Below is a small trained network, with its code and all its weights. Each question gives an input and a class and asks what happens when units are switched off, that is, made to give their printed mean instead of their output.

import numpy as np


def w(rows, s, z=0):
    codes = np.array(rows[::2]) - 128.0
    scale = np.full(codes.shape[1], s)
    scale[-1] = z or s
    return codes * scale


def f(y):
    return np.maximum(y, 0)


def log_softmax(a):
    a = a - a.max(-1, keepdims=True)
    return a - np.log(np.exp(a).sum(-1, keepdims=True))


def net(x, mask):
    res = np.array(x, float).reshape(1, 3) / 4 @ E
    y = f(res @ A[0][:, :-1].T + A[0][:, -1])
    res = res + np.where(mask, y, B[0][:, -1]) @ B[0][:, :-1]
    return log_softmax(res[-1] @ U[:, :-1].T + U[:, -1])


A, B = {}, {}
E = w([
[127,2,182,225,132,238,12,120,51,61,203,169],'x0',
[108,235,126,235,125,97,127,118,124,208,212,225],'x1',
[182,67,140,83,120,135,234,137,109,64,68,148],'x2',
],0.0049)
A[0] = w([
[129,123,125,35,125,117,84,131,131,126,96,87,252],'neuron 0',
[138,26,129,58,127,131,185,129,131,95,87,117,230],'neuron 1',
[119,211,124,107,126,116,182,140,140,151,117,114,216],'neuron 2',
[123,219,125,194,127,108,182,133,127,154,155,163,136],'neuron 3',
[135,223,129,98,135,117,214,120,126,158,110,135,186],'neuron 4',
[135,70,128,253,135,157,57,129,110,121,169,154,207],'neuron 5',
[133,19,135,156,120,150,190,132,119,87,118,144,107],'neuron 6',
[135,167,135,166,128,126,49,128,124,142,152,137,169],'neuron 7',
[141,211,119,93,117,116,116,129,133,162,116,114,166],'neuron 8',
[136,112,126,60,129,122,200,134,134,113,81,124,95],'neuron 9',
],0.016,0.0023)
B[0] = w([
[98,109,128,61,142,157,92,122,117,144,126,83,197],'neuron 0',
[173,111,123,98,132,154,180,128,39,122,133,144,238],'neuron 1',
[136,146,85,131,118,48,120,122,140,128,123,146,219],'neuron 2',
[178,173,132,197,77,167,90,129,118,158,102,133,220],'neuron 3',
[145,139,89,150,94,44,141,127,145,125,131,150,232],'neuron 4',
[75,115,251,167,63,114,139,132,172,95,157,136,249],'neuron 5',
[162,149,164,107,172,109,51,125,102,118,117,139,199],'neuron 6',
[88,118,104,113,76,142,123,126,135,157,120,89,194],'neuron 7',
[108,138,116,140,189,92,115,134,175,106,134,153,199],'neuron 8',
[94,106,104,123,105,152,207,133,134,125,142,106,207],'neuron 9',
],0.026,0.014)
U = w([
[162,122,190,138,143,151,85,126,100,85,139,180,120],'0',
[77,151,108,109,210,108,47,117,187,142,106,115,154],'1',
[132,134,124,173,180,186,145,138,153,132,114,140,4],'2',
[176,180,88,192,105,91,119,126,163,147,77,181,140],'3',
[155,92,115,90,186,254,146,122,78,142,104,85,148],'4',
[39,117,171,168,66,168,98,133,183,131,148,97,144],'5',
[118,105,86,95,127,98,190,124,122,109,140,130,109],'6',
],0.0077,0.0034)

Each question gives the input, the list of numbers given to net, and the class t.
The units are the neurons (one row each of A and B). Each row of codes is followed by its name. A weight is (code - 128) times the scale printed after its matrix; where a second scale follows, it is the last column's (A, B and U).
mask holds one flag per neuron, in row order. A switched-off neuron (its flag False) gives its mean, the last column of its row in B, instead of its output. The means were averaged over made-up inputs and are rounded, as every weight is.
A unit's drop is (log p(t) with every unit on - log p(t) with that unit switched off) / (log p(t) with every unit on - log p(t) with every unit switched off).
The circuit of an input: a set's keep is (log p(t) with only the set's units on - log p(t) with every unit switched off) / (log p(t) with every unit on - log p(t) with every unit switched off). Starting from all 10 units, units are removed one at a time, each time the one whose removal leaves the highest keep (on an exact tie, the one counted first), for as long as the keep stays at least 0.8.
circuit, biggest first: the units of the circuit, biggest drop first
unit that matters most: the unit with the biggest drop
k most important neurons: the k neurons with the biggest drops, biggest first
drop of u: that unit's drop, to one decimal
input [-2,0,4], class 6: unit that matters most	neuron 3
input [5,-5,5], class 4: circuit, biggest first	[neuron 1; neuron 4]
input [4,-1,1], class 0: 3 most important neurons	[neuron 9; neuron 6; neuron 7]
input [-3,-4,6], class 4: circuit, biggest first	[neuron 1; neuron 5]
input [-5,-8,-8], class 1: 2 most important neurons	[neuron 0; neuron 8]
input [7,-6,6], class 0: 2 most important neurons	[neuron 6; neuron 5]
input [-3,-2,-2], class 6: 3 most important neurons	[neuron 3; neuron 6; neuron 5]
input [3,1,3], class 0: 2 most important neurons	[neuron 7; neuron 9]
input [7,1,5], class 0: 3 most important neurons	[neuron 6; neuron 9; neuron 7]
input [-2,-5,-8], class 1: 2 most important neurons	[neuron 5; neuron 1]
input [-5,-4,-4], class 6: 4 most important neurons	[neuron 6; neuron 3; neuron 9; neuron 4]
input [6,8,7], class 5: drop of neuron 5	0.5
input [6,8,6], class 5: drop of neuron 5	0.1
input [6,-3,1], class 0: circuit, biggest first	[neuron 6]
input [-7,-4,-8], class 1: drop of neuron 0	0.6
